Below is a small trained network, with its code and all its weights. Each question gives an input and a target symbol and asks what happens when units are switched off, that is, made to give their printed mean instead of their output.

import numpy as np


def w(rows, s, z=0):
    codes = np.array(rows[::2]) - 128.0
    scale = np.full(codes.shape[1], s)
    scale[-1] = z or s
    return codes * scale


def norm(h):
    return h / np.sqrt((h * h).mean(-1, keepdims=True) + 1e-5)


def f(y):
    return np.maximum(y, 0)


def softmax(a):
    e = np.exp(a - a.max(-1, keepdims=True))
    return e / e.sum(-1, keepdims=True)


def log_softmax(a):
    a = a - a.max(-1, keepdims=True)
    return a - np.log(np.exp(a).sum(-1, keepdims=True))


def net(x, mask):
    ids = ['ΞΦΨαβεηθλτ'.index(c) for c in x.split()]
    T = len(ids)
    res = E[ids] + P[:T]
    u = 0
    for l in range(3):
        q, k, v = (norm(res) @ M[l].T for M in (Q, K, V))
        z = softmax(np.where(np.tri(T) > 0, q @ k.T / 3**0.5, -1e9)) @ v
        res = res + np.where(mask[u], z, O[l][:, -1]) @ O[l][:, :-1]
        u += 1
        y = f(norm(res) @ A[l][:, :-1].T + A[l][:, -1])
        res = res + np.where(mask[u : u + 12], y, B[l][:, -1]) @ B[l][:, :-1]
        u += 12
    return log_softmax(norm(res)[-1] @ U[:, :-1].T + U[:, -1])


Q, K, V, O, A, B = {}, {}, {}, {}, {}, {}
E = w([
[122,89,179,118,91,144],'Ξ',
[107,99,152,92,135,118],'Φ',
[134,175,95,121,167,118],'Ψ',
[110,117,144,110,164,145],'α',
[128,164,123,128,173,152],'β',
[107,136,123,100,182,110],'ε',
[167,143,87,252,75,106],'η',
[118,130,105,109,116,77],'θ',
[129,100,153,109,78,120],'λ',
[131,118,172,135,140,188],'τ',
],0.0046)
P = w([
[5,114,17,156,69,167],'0',
[223,105,137,37,141,142],'1',
[183,62,121,104,189,113],'2',
[80,206,252,120,146,98],'3',
[243,180,247,39,167,84],'4',
[100,83,210,163,253,60],'5',
],0.0025)
Q[0] = w([
[117,99,252,147,224,93],'0.h1',
[108,116,131,159,149,111],'0.h1',
[27,106,53,59,103,227],'0.h1',
],0.004)
K[0] = w([
[220,177,204,209,92,96],'0.h1',
[111,162,149,139,124,92],'0.h1',
[141,131,121,3,105,156],'0.h1',
],0.0038)
V[0] = w([
[128,130,129,127,127,129],'0.h1',
[109,149,191,62,148,118],'0.h1',
[127,171,201,3,148,130],'0.h1',
],0.0031)
O[0] = w([
[129,128,127,128,128,128,128],'0.h1',
[107,119,48,94,63,184,214],'0.h1',
[99,132,4,106,38,198,254],'0.h1',
],0.0029,0.00059)
A[0] = w([
[128,126,129,127,129,130,120],'0.n1',
[127,67,198,131,102,146,132],'0.n2',
[177,135,77,243,76,116,72],'0.n3',
[126,127,128,130,127,126,120],'0.n4',
[153,174,121,136,209,172,95],'0.n5',
[130,129,127,130,128,130,121],'0.n6',
[213,213,252,155,137,65,2],'0.n7',
[180,150,233,180,176,45,85],'0.n8',
[127,128,129,128,128,128,122],'0.n9',
[151,139,249,135,219,71,26],'0.n10',
[137,135,119,138,131,131,96],'0.n11',
[127,124,129,129,128,127,114],'0.n12',
],0.0037)
B[0] = w([
[130,129,128,127,129,126,128],'0.n1',
[124,143,78,179,141,118,252],'0.n2',
[112,109,186,28,203,119,156],'0.n3',
[128,126,132,127,130,127,128],'0.n4',
[118,102,88,161,94,113,168],'0.n5',
[131,126,125,128,130,128,128],'0.n6',
[66,36,122,216,201,96,172],'0.n7',
[165,71,184,131,253,97,206],'0.n8',
[128,130,129,129,126,127,128],'0.n9',
[200,102,170,193,167,66,182],'0.n10',
[121,123,135,133,116,130,128],'0.n11',
[125,127,129,128,130,130,128],'0.n12',
],0.0046,0.0023)
Q[1] = w([
[1,138,107,177,126,132],'1.h1',
[42,100,77,176,129,127],'1.h1',
[86,213,164,108,81,146],'1.h1',
],0.011)
K[1] = w([
[129,215,193,70,92,156],'1.h1',
[96,212,215,101,97,128],'1.h1',
[255,107,137,30,122,158],'1.h1',
],0.0087)
V[1] = w([
[168,166,132,223,112,244],'1.h1',
[151,173,82,151,53,3],'1.h1',
[136,40,203,135,48,133],'1.h1',
],0.0055)
O[1] = w([
[174,172,155,131,1,19,11],'1.h1',
[151,241,194,129,189,228,143],'1.h1',
[205,129,74,225,129,138,252],'1.h1',
],0.0064,0.0018)
A[1] = w([
[100,76,135,136,111,91,132],'1.n1',
[198,109,87,157,89,100,134],'1.n2',
[180,174,33,148,61,107,13],'1.n3',
[92,142,187,90,163,75,3],'1.n4',
[84,159,89,135,176,80,134],'1.n5',
[154,89,38,168,181,135,69],'1.n6',
[157,253,98,180,128,241,26],'1.n7',
[167,153,199,75,156,108,85],'1.n8',
[147,73,113,172,120,124,56],'1.n9',
[133,132,165,157,178,156,138],'1.n10',
[115,126,75,122,136,143,39],'1.n11',
[34,149,149,214,118,123,164],'1.n12',
],0.0064,0.0035)
B[1] = w([
[179,187,106,102,137,129,197],'1.n1',
[73,175,134,134,188,136,254],'1.n2',
[129,69,116,255,85,172,201],'1.n3',
[177,104,132,182,39,168,151],'1.n4',
[160,108,155,128,86,170,169],'1.n5',
[179,126,209,144,36,159,249],'1.n6',
[252,199,61,52,130,77,232],'1.n7',
[97,111,137,209,79,133,159],'1.n8',
[120,168,134,76,198,115,189],'1.n9',
[162,152,112,103,78,98,247],'1.n10',
[133,120,126,155,127,195,130],'1.n11',
[208,111,98,53,134,132,194],'1.n12',
],0.0055,0.0036)
Q[2] = w([
[254,176,97,192,159,178],'2.h1',
[217,202,115,79,71,56],'2.h1',
[38,201,169,99,134,203],'2.h1',
],0.007)
K[2] = w([
[212,178,47,150,97,234],'2.h1',
[146,255,57,55,44,80],'2.h1',
[175,188,240,139,190,99],'2.h1',
],0.0062)
V[2] = w([
[77,207,29,105,102,100],'2.h1',
[141,69,187,196,109,85],'2.h1',
[63,152,85,233,74,253],'2.h1',
],0.0033)
O[2] = w([
[21,55,124,173,170,105,2],'2.h1',
[160,211,85,104,159,110,68],'2.h1',
[115,66,253,89,212,80,152],'2.h1',
],0.0038,0.00055)
A[2] = w([
[77,107,58,103,57,117,114],'2.n1',
[102,212,105,146,228,187,3],'2.n2',
[69,156,128,84,149,170,128],'2.n3',
[79,180,144,94,85,124,84],'2.n4',
[8,116,165,85,122,166,37],'2.n5',
[70,84,82,107,169,120,86],'2.n6',
[134,84,150,111,176,191,104],'2.n7',
[171,95,131,133,146,109,142],'2.n8',
[93,172,145,77,80,124,70],'2.n9',
[109,162,170,86,102,120,105],'2.n10',
[138,122,162,138,99,205,161],'2.n11',
[124,146,115,254,129,174,25],'2.n12',
],0.0086,0.0055)
B[2] = w([
[153,116,215,115,144,181,194],'2.n1',
[81,129,144,75,228,142,182],'2.n2',
[135,84,124,160,177,80,184],'2.n3',
[80,197,132,119,124,98,146],'2.n4',
[189,93,40,179,126,28,158],'2.n5',
[188,91,129,124,154,177,152],'2.n6',
[96,125,107,116,66,139,211],'2.n7',
[91,142,107,123,119,164,253],'2.n8',
[68,196,142,124,144,118,147],'2.n9',
[100,183,168,126,126,138,146],'2.n10',
[80,152,90,112,140,96,249],'2.n11',
[96,124,125,255,139,200,234],'2.n12',
],0.009,0.0038)
U = w([
[92,138,117,247,121,187,209],'Ξ',
[41,108,57,72,35,178,113],'Φ',
[62,174,78,128,139,5,174],'Ψ',
[183,48,207,76,121,224,10],'α',
[78,217,230,87,85,129,205],'β',
[135,9,38,115,160,99,87],'ε',
[184,132,207,150,219,71,4],'η',
[67,162,93,61,254,160,115],'θ',
[216,213,58,92,103,160,170],'λ',
[148,80,177,145,12,72,163],'τ',
],0.0072,0.0016)

Each question gives the input, a string of symbols that net reads in full, and the target symbol t.
The units are the heads (3 rows each of Q, K, V and O) and the neurons (one row each of A and B). Each row of codes is followed by its name. A weight is (code - 128) times the scale printed after its matrix; where a second scale follows, it is the last column's (O, A, B and U).
mask holds one flag per unit, layer by layer, with each layer's heads first. A switched-off unit (its flag False) gives its mean, the last column of its rows in O or B, instead of its output. The means were averaged over made-up inputs and are rounded, as every weight is.
A unit's drop is (log p(t) with every unit on - log p(t) with that unit switched off) / (log p(t) with every unit on - log p(t) with every unit switched off).
The circuit of an input: a set's keep is (log p(t) with only the set's units on - log p(t) with every unit switched off) / (log p(t) with every unit on - log p(t) with every unit switched off). Starting from the 12 units with the biggest drops (on a tie, the unit counted first), units are removed one at a time, each time the one whose removal leaves the highest keep (on an exact tie, the one counted first), for as long as the keep stays at least 0.8.
units of the circuit, in order: the units of the circuit, biggest drop first
k most important neurons: the k neurons with the biggest drops, biggest first
k most important neurons of layer l: the k neurons of layer l with the biggest drops, biggest first
drop of u: that unit's drop, to one decimal
input Φ η θ η, target η: units of the circuit, in order => [0.h1, 0.n8]
input θ η η, target θ: units of the circuit, in order => [1.h1, 2.n2]
input τ θ Φ Ψ Φ η, target Ψ: units of the circuit, in order => [1.h1, 2.n12]
input Ψ η α Ξ θ, target β: units of the circuit, in order => [1.h1]
input τ θ λ η λ Ξ, target Ψ: units of the circuit, in order => [1.h1, 1.n6]
input α α τ η λ, target ε: units of the circuit, in order => [1.h1, 0.n7, 0.n2, 0.n3]
input ε Ξ λ, target ε: units of the circuit, in order => [1.h1, 2.n5, 1.n7]
input Ξ λ Ξ τ ε η, target η: units of the circuit, in order => [2.n12, 0.n3, 2.h1]
input β η λ α Φ α, target τ: 2 most important neurons of layer 2 => [2.n12, 2.n11]
input η α λ Ψ Ξ λ, target λ: units of the circuit, in order => [0.h1, 2.h1, 2.n12]
input α Ξ Ξ ε, target Ξ: 2 most important neurons => [0.n7, 0.n8]
input Φ λ Ξ η, target α: 2 most important neurons => [0.n8, 0.n7]
input β Ξ Φ ε α η, target τ: 2 most important neurons => [0.n8, 1.n4]
input τ λ Ψ τ λ Ξ, target τ: units of the circuit, in order => [1.h1]
input Ξ α β α η α, target η: 2 most important neurons of layer 1 => [1.n3, 1.n7]
input η α β τ α, target λ: 2 most important neurons of layer 0 => [0.n3, 0.n8]
input ε α θ η τ, target Φ: 2 most important neurons => [0.n7, 2.n7]
input θ β Φ Φ, target β: 2 most important neurons => [0.n7, 0.n8]
input Ψ β τ Φ Ξ η, target β: 2 most important neurons => [0.n8, 0.n3]
input Ξ τ Ξ Ψ Ψ ε, target Ψ: most important neuron of layer 2 => [2.n5]
input Φ η θ, target α: 2 most important neurons => [0.n8, 0.n10]
input Ξ β λ θ, target β: drop of 0.h1 => 0.5
input Ξ τ λ λ θ ε, target λ: drop of 1.h1 => 0.6
input λ α Ξ λ θ, target Ξ: drop of 0.h1 => 0.1
input Φ β η Ξ, target α: 2 most important neurons of layer 0 => [0.n10, 0.n8]
